Look-ups in named tables: a row name and a column name give one cell, copied from the table.

Table sal
         ras  nuvig  tufeneg  kuf  buz  sel  bofis
fazabit  440    657      215  323  935  625    638
vurofab  841    922      810  718  390  674    696
dig      731    633      548  879  769  288    573
lotoz    153    346      857  298  313  875    219
fulafu   578    389      245  843  806  494    167
fuf      915    521      657  625  756  613    243
mudoram  359    766      423  321  757  174    369
tis      290    309      702  351  768  497    743
reli     944    615      657  742  252  596    738
ganibu   234    842      341  405  553  462    496
tomo     869    866      806  811  199  889    171

vurofab, sel => 674
lotoz, nuvig => 346
fazabit, nuvig => 657
ganibu, kuf => 405
dig, tufeneg => 548
lotoz, bofis => 219
fazabit, tufeneg => 215
tomo, tufeneg => 806
tomo, nuvig => 866
fuf, sel => 613
Row with the largest bofis: tis

boze
          fep  botada   val
derap    0.90    0.67  0.30
gedum    0.50    0.55  0.21
befi     0.53    0.70  0.52
gova     0.34    0.70  0.35
sobin    0.61    0.73  0.75
kofof    0.93    0.58  0.72
sukude   0.87    0.96  0.77
bageta   0.50    0.64  0.35
dololon  0.50    0.85  0.44
vukig    0.43    0.74  0.76
vof      0.53    0.76  0.63
mev      0.54    0.64  0.57

sukude, botada => 0.96
mev, val => 0.57
dololon, botada => 0.85
sobin, val => 0.75
bageta, fep => 0.50
gova, val => 0.35
sobin, botada => 0.73
derap, fep => 0.90
befi, botada => 0.70
vukig, botada => 0.74
mev, fep => 0.54
vof, botada => 0.76
kofof, val => 0.72
vukig, fep => 0.43
sukude, fep => 0.87
vof, fep => 0.53
bageta, botada => 0.64
gedum, val => 0.21
derap, botada => 0.67
sobin, fep => 0.61

vokuza =
|  | lelo | ronaler |
|---|---|---|
| fopa | 91 | 220 |
| kabozar | 180 | 52 |
| rurara | 180 | 52 |
| fibusa | 123 | 168 |
| vama | 178 | 52 |
| tamikaz | 93 | 220 |
| tevit | 93 | 220 |
| divemi | 93 | 221 |

lelo of rurara: 180
ronaler of rurara: 52
ronaler of fibusa: 168
lelo of divemi: 93
ronaler of tamikaz: 220
ronaler of fopa: 220
lelo of tamikaz: 93
lelo of kabozar: 180
lelo of tevit: 93
ronaler of divemi: 221
lelo of fibusa: 123
ronaler of vama: 52
ronaler of kabozar: 52
ronaler of tevit: 220
lelo of fopa: 91
lelo of vama: 178

nuza
|  | zota | lita | timotof |
|---|---|---|---|
| gitadu | 775 | 364 | 714 |
| nubanes | 640 | 292 | 621 |
| lup | 621 | 617 | 667 |
| miv | 755 | 400 | 714 |
| muman | 659 | 617 | 575 |
| fuleb | 832 | 255 | 66 |
| bamefu | 621 | 617 | 621 |
| beb | 621 | 617 | 621 |

gitadu, lita -> 364
nubanes, zota -> 640
miv, lita -> 400
muman, zota -> 659
beb, timotof -> 621
gitadu, zota -> 775
fuleb, lita -> 255
lup, timotof -> 667
fuleb, timotof -> 66
fuleb, zota -> 832
nubanes, lita -> 292
bamefu, timotof -> 621
miv, zota -> 755
lup, zota -> 621
bamefu, zota -> 621
Row with the largest zota: fuleb

tam:
cols = dab, gel, kesapop, das
seta: [3636, 1384, 2871, 5278]
sigulus: [3983, 1821, 506, 6881]
pegam: [5849, 8149, 6386, 4612]

pegam, das -> 4612
seta, gel -> 1384
seta, kesapop -> 2871
sigulus, das -> 6881
pegam, dab -> 5849
seta, das -> 5278
sigulus, kesapop -> 506
sigulus, gel -> 1821
pegam, kesapop -> 6386
pegam, gel -> 8149
seta, dab -> 3636
sigulus, dab -> 3983
Row with the largest kesapop: pegam

Table gez
          vun    reb
soga    67330  47662
sigoke  66663  48858
gik     25271  80517
tid     22722  75832
zil     69022  46220
zafo    66926  48293

reb of zil = 46220
vun of tid = 22722
reb of tid = 75832
reb of soga = 47662
reb of gik = 80517
vun of zil = 69022
vun of sigoke = 66663
vun of zafo = 66926
reb of sigoke = 48858
vun of gik = 25271
vun of soga = 67330
reb of zafo = 48293
Which row has the largest vun? zil

ponif =
cols = rek, noda, vovafab
tereb: [86, 202, 68]
fidata: [100, 96, 157]
gulisuk: [149, 92, 38]
pif: [168, 110, 29]
zad: [125, 7, 134]
gigefi: [78, 111, 150]
gafibol: [147, 104, 31]
fek: [123, 16, 131]
misesu: [160, 165, 66]
bol: [86, 112, 179]

vovafab of fek: 131
noda of tereb: 202
vovafab of bol: 179
noda of fidata: 96
vovafab of zad: 134
rek of tereb: 86
rek of gigefi: 78
noda of zad: 7
noda of bol: 112
noda of gulisuk: 92
rek of gulisuk: 149
rek of zad: 125
rek of bol: 86
noda of gafibol: 104
rek of gafibol: 147
rek of fek: 123
vovafab of fidata: 157
vovafab of pif: 29

teruk:
         pizizu   kotada
gedut   -56.917  -35.706
kilata   62.625   50.539
nafi     60.917   49.000
dek      63.294   47.347
pefed   -55.112  -39.101
dus      64.555   49.325
dovana  -48.440   33.447
digamo   56.750  -25.031
tinu    -55.514  -38.402
rovu    -56.158  -37.240
pesit   -53.930  -41.208

What is the kotada of pesit in teruk? -41.208
What is the kotada of gedut in teruk? -35.706
What is the kotada of digamo in teruk? -25.031
What is the pizizu of dovana in teruk? -48.440
What is the pizizu of tinu in teruk? -55.514
What is the kotada of dek in teruk? 47.347
What is the pizizu of nafi in teruk? 60.917
What is the kotada of kilata in teruk? 50.539
What is the pizizu of pefed in teruk? -55.112
What is the pizizu of dek in teruk? 63.294
What is the kotada of dovana in teruk? 33.447
What is the kotada of pefed in teruk? -39.101
What is the pizizu of kilata in teruk? 62.625
What is the kotada of nafi in teruk? 49.000
What is the pizizu of dus in teruk? 64.555
What is the kotada of dus in teruk? 49.325
What is the kotada of tinu in teruk? -38.402
What is the kotada of rovu in teruk? -37.240
Row with the largest kotada: kilata

teme =
columns: nasubor, fal, sar, siko, bep, zef, bebobe, lok
gov: [4.51, 5.74, 6.49, 4.40, 6.17, 6.01, 4.44, 5.76]
nure: [1.59, 2.23, 9.06, 8.98, 1.91, 1.78, 8.09, 8.99]
lolef: [9.07, 1.41, 1.43, 8.96, 1.50, 1.54, 9.18, 1.59]
tagisep: [8.96, 6.69, 1.44, 1.98, 6.69, 7.72, 4.34, 1.51]
muzi: [1.57, 1.66, 9.04, 9.03, 1.50, 1.67, 8.94, 8.98]

What is the zef of lolef in teme? 1.54
What is the zef of muzi in teme? 1.67
What is the fal of tagisep in teme? 6.69
What is the fal of muzi in teme? 1.66
What is the bep of muzi in teme? 1.50
What is the bep of nure in teme? 1.91
What is the siko of gov in teme? 4.40
What is the sar of tagisep in teme? 1.44
What is the sar of gov in teme? 6.49

tezezu.tsv
	gunosez	rogig	pes	fod	tesuf
gitoke	92	66	99	163	176
tebiv	100	123	111	80	77
dum	144	161	161	153	150
varagif	246	211	202	211	205
niba	62	131	133	100	129
siresi	226	170	147	144	111
taz	121	151	160	165	191
rapu	175	201	197	180	187
robu	169	175	178	177	178

niba, gunosez -> 62
robu, gunosez -> 169
dum, pes -> 161
niba, tesuf -> 129
rapu, tesuf -> 187
siresi, gunosez -> 226
varagif, fod -> 211
tebiv, fod -> 80
robu, fod -> 177
gitoke, tesuf -> 176
robu, tesuf -> 178
varagif, tesuf -> 205
dum, rogig -> 161
niba, pes -> 133
tebiv, rogig -> 123
Which row has the largest fod? varagif

nular
|  | nosofop | sasa | sekog | moz | zik | mugog | nizofuf | nadobe | fur | sok |
|---|---|---|---|---|---|---|---|---|---|---|
| zegobel | -2.017 | -0.656 | -0.798 | 1.894 | -2.738 | -3.935 | -1.209 | -0.347 | -4.186 | -1.741 |
| busiv | -2.388 | -2.319 | -1.938 | 1.165 | -2.489 | -5.035 | -2.146 | 0.219 | -2.275 | -2.427 |
| gudefe | -1.805 | -4.307 | -3.496 | -6.494 | -1.597 | -1.487 | -3.401 | -3.842 | -1.076 | -2.490 |
| donise | -1.749 | 2.011 | -0.755 | -0.656 | -2.381 | 0.846 | -0.736 | -2.018 | -1.972 | -1.474 |
| dum | -1.862 | 1.792 | -0.884 | -1.015 | -2.465 | 0.819 | -0.330 | -2.470 | -3.243 | -1.070 |
| gekag | -1.812 | 0.927 | -0.313 | -0.615 | -2.602 | 0.266 | -0.086 | -1.889 | -2.604 | -1.576 |
| bepo | -1.691 | 1.461 | 0.234 | -2.845 | -2.279 | 5.393 | 0.185 | -2.989 | -1.356 | -0.964 |
| zez | -2.332 | -4.395 | -3.689 | -3.536 | -1.465 | -4.288 | -2.792 | -2.337 | -1.488 | -2.667 |
| diso | -1.950 | 1.032 | -0.515 | 1.348 | -2.761 | -1.385 | -0.321 | -0.547 | -3.848 | -1.569 |

nadobe of zez is -2.337
fur of busiv is -2.275
nadobe of gudefe is -3.842
zik of dum is -2.465
sok of gudefe is -2.490
nizofuf of busiv is -2.146
zik of diso is -2.761
sekog of zez is -3.689
mugog of bepo is 5.393
sekog of gekag is -0.313
sok of gekag is -1.576
nadobe of zegobel is -0.347
sok of bepo is -0.964
fur of gekag is -2.604
nadobe of donise is -2.018
sasa of gekag is 0.927

